Here is a tiny trained network, its code and every weight. The questions are about switching its units off for an input and a class, where a switched-off unit gives its printed mean instead of its output.

import numpy as np


def w(rows, s, z=0):
    codes = np.array(rows[::2]) - 128.0
    scale = np.full(codes.shape[1], s)
    scale[-1] = z or s
    return codes * scale


def f(y):
    return y / 2 * (1 + np.tanh(0.7978845608 * (y + 0.044715 * y**3)))


def log_softmax(a):
    a = a - a.max(-1, keepdims=True)
    return a - np.log(np.exp(a).sum(-1, keepdims=True))


def net(x, mask):
    res = np.array(x, float).reshape(1, 3) / 4 @ E
    y = f(res @ A[0][:, :-1].T + A[0][:, -1])
    res = res + np.where(mask, y, B[0][:, -1]) @ B[0][:, :-1]
    return log_softmax(res[-1] @ U[:, :-1].T + U[:, -1])


A, B = {}, {}
E = w([
[176,159,79,175,101,145],'x0',
[76,149,188,194,99,134],'x1',
[111,150,92,97,147,251],'x2',
],0.013)
A[0] = w([
[97,59,158,90,132,135,143],'n0',
[108,130,201,59,119,141,13],'n1',
[124,150,206,159,100,156,68],'n2',
[94,151,157,162,148,124,154],'n3',
[193,180,103,191,87,140,25],'n4',
[113,85,62,117,157,201,59],'n5',
[197,96,126,101,192,112,226],'n6',
[160,84,77,74,150,138,149],'n7',
[138,97,164,192,162,72,74],'n8',
[93,195,121,79,99,212,32],'n9',
[108,161,116,135,145,175,127],'n10',
[57,149,193,240,53,163,106],'n11',
[96,114,167,115,84,72,183],'n12',
[71,117,98,138,139,188,115],'n13',
[54,117,148,74,172,94,109],'n14',
[188,126,75,203,39,141,31],'n15',
[133,145,121,133,171,211,50],'n16',
[131,134,176,177,89,49,134],'n17',
[153,204,83,182,81,141,17],'n18',
[94,112,190,110,105,136,97],'n19',
[249,213,100,136,62,145,7],'n20',
[188,85,129,102,70,50,143],'n21',
[103,94,126,83,122,126,129],'n22',
],0.011,0.0013)
B[0] = w([
[254,191,162,78,163,67,170],'n0',
[143,173,153,148,159,76,163],'n1',
[114,171,60,77,80,156,175],'n2',
[196,91,81,55,101,175,159],'n3',
[188,157,206,97,148,87,195],'n4',
[124,185,183,165,152,153,197],'n5',
[134,95,59,79,74,178,194],'n6',
[182,107,39,112,108,189,196],'n7',
[79,88,150,166,188,161,206],'n8',
[192,101,103,161,197,184,204],'n9',
[102,80,172,156,138,176,166],'n10',
[207,124,25,75,79,207,254],'n11',
[168,157,68,161,157,146,203],'n12',
[49,15,157,157,193,128,177],'n13',
[207,185,251,111,138,108,189],'n14',
[164,236,182,138,119,63,208],'n15',
[141,116,88,153,164,143,190],'n16',
[61,160,88,181,150,220,244],'n17',
[179,176,151,100,132,97,192],'n18',
[170,200,132,53,99,116,161],'n19',
[165,168,147,88,153,86,209],'n20',
[142,124,86,197,160,216,233],'n21',
[131,179,127,130,79,114,151],'n22',
],0.0065,0.0097)
U = w([
[162,129,28,52,26,175,254],'0',
[183,212,233,107,125,116,7],'1',
[102,102,124,254,175,173,59],'2',
[68,82,80,103,45,149,171],'3',
],0.0073,0.00094)

Each question gives the input, the list of numbers given to net, and the class t.
The units are the neurons (one row each of A and B). Each row of codes is followed by its name. A weight is (code - 128) times the scale printed after its matrix; where a second scale follows, it is the last column's (A, B and U).
mask holds one flag per neuron, in row order. A switched-off neuron (its flag False) gives its mean, the last column of its row in B, instead of its output. The means were averaged over made-up inputs and are rounded, as every weight is.
A unit's drop is (log p(t) with every unit on - log p(t) with that unit switched off) / (log p(t) with every unit on - log p(t) with every unit switched off).
The circuit of an input: a set's keep is (log p(t) with only the set's units on - log p(t) with every unit switched off) / (log p(t) with every unit on - log p(t) with every unit switched off). Starting from the 12 units with the biggest drops (on a tie, the unit counted first), units are removed one at a time, each time the one whose removal leaves the highest keep (on an exact tie, the one counted first), for as long as the keep stays at least 0.8.
circuit, biggest first: the units of the circuit, biggest drop first
unit that matters most: the unit with the biggest drop
top k neurons: the k neurons with the biggest drops, biggest first
drop of u: that unit's drop, to one decimal
input [6,-3,-6], class 1: circuit, biggest first -> (n15)
input [-1,0,-3], class 3: circuit, biggest first -> (n9, n15, n4)
input [5,-4,-1], class 1: circuit, biggest first -> (n11, n15)
input [-2,2,2], class 3: top 2 neurons -> (n15, n4)
input [4,4,-4], class 0: top 2 neurons -> (n11, n14)
input [4,-1,5], class 2: circuit, biggest first -> (n13, n11)
input [1,-1,-3], class 3: top 2 neurons -> (n9, n5)
input [7,-7,-8], class 2: top 4 neurons -> (n21, n11, n17, n8)
input [1,-1,2], class 3: top 2 neurons -> (n21, n14)
input [7,8,0], class 0: top 2 neurons -> (n11, n2)
input [-1,-1,-3], class 3: top 3 neurons -> (n9, n5, n15)
input [-8,8,5], class 0: top 3 neurons -> (n11, n2, n3)
input [-8,-2,2], class 1: drop of n18 -> 0.0
input [2,0,2], class 3: unit that matters most -> n14
input [4,-1,-3], class 1: drop of n16 -> 0.1
input [-1,-1,-2], class 3: drop of n9 -> 0.2
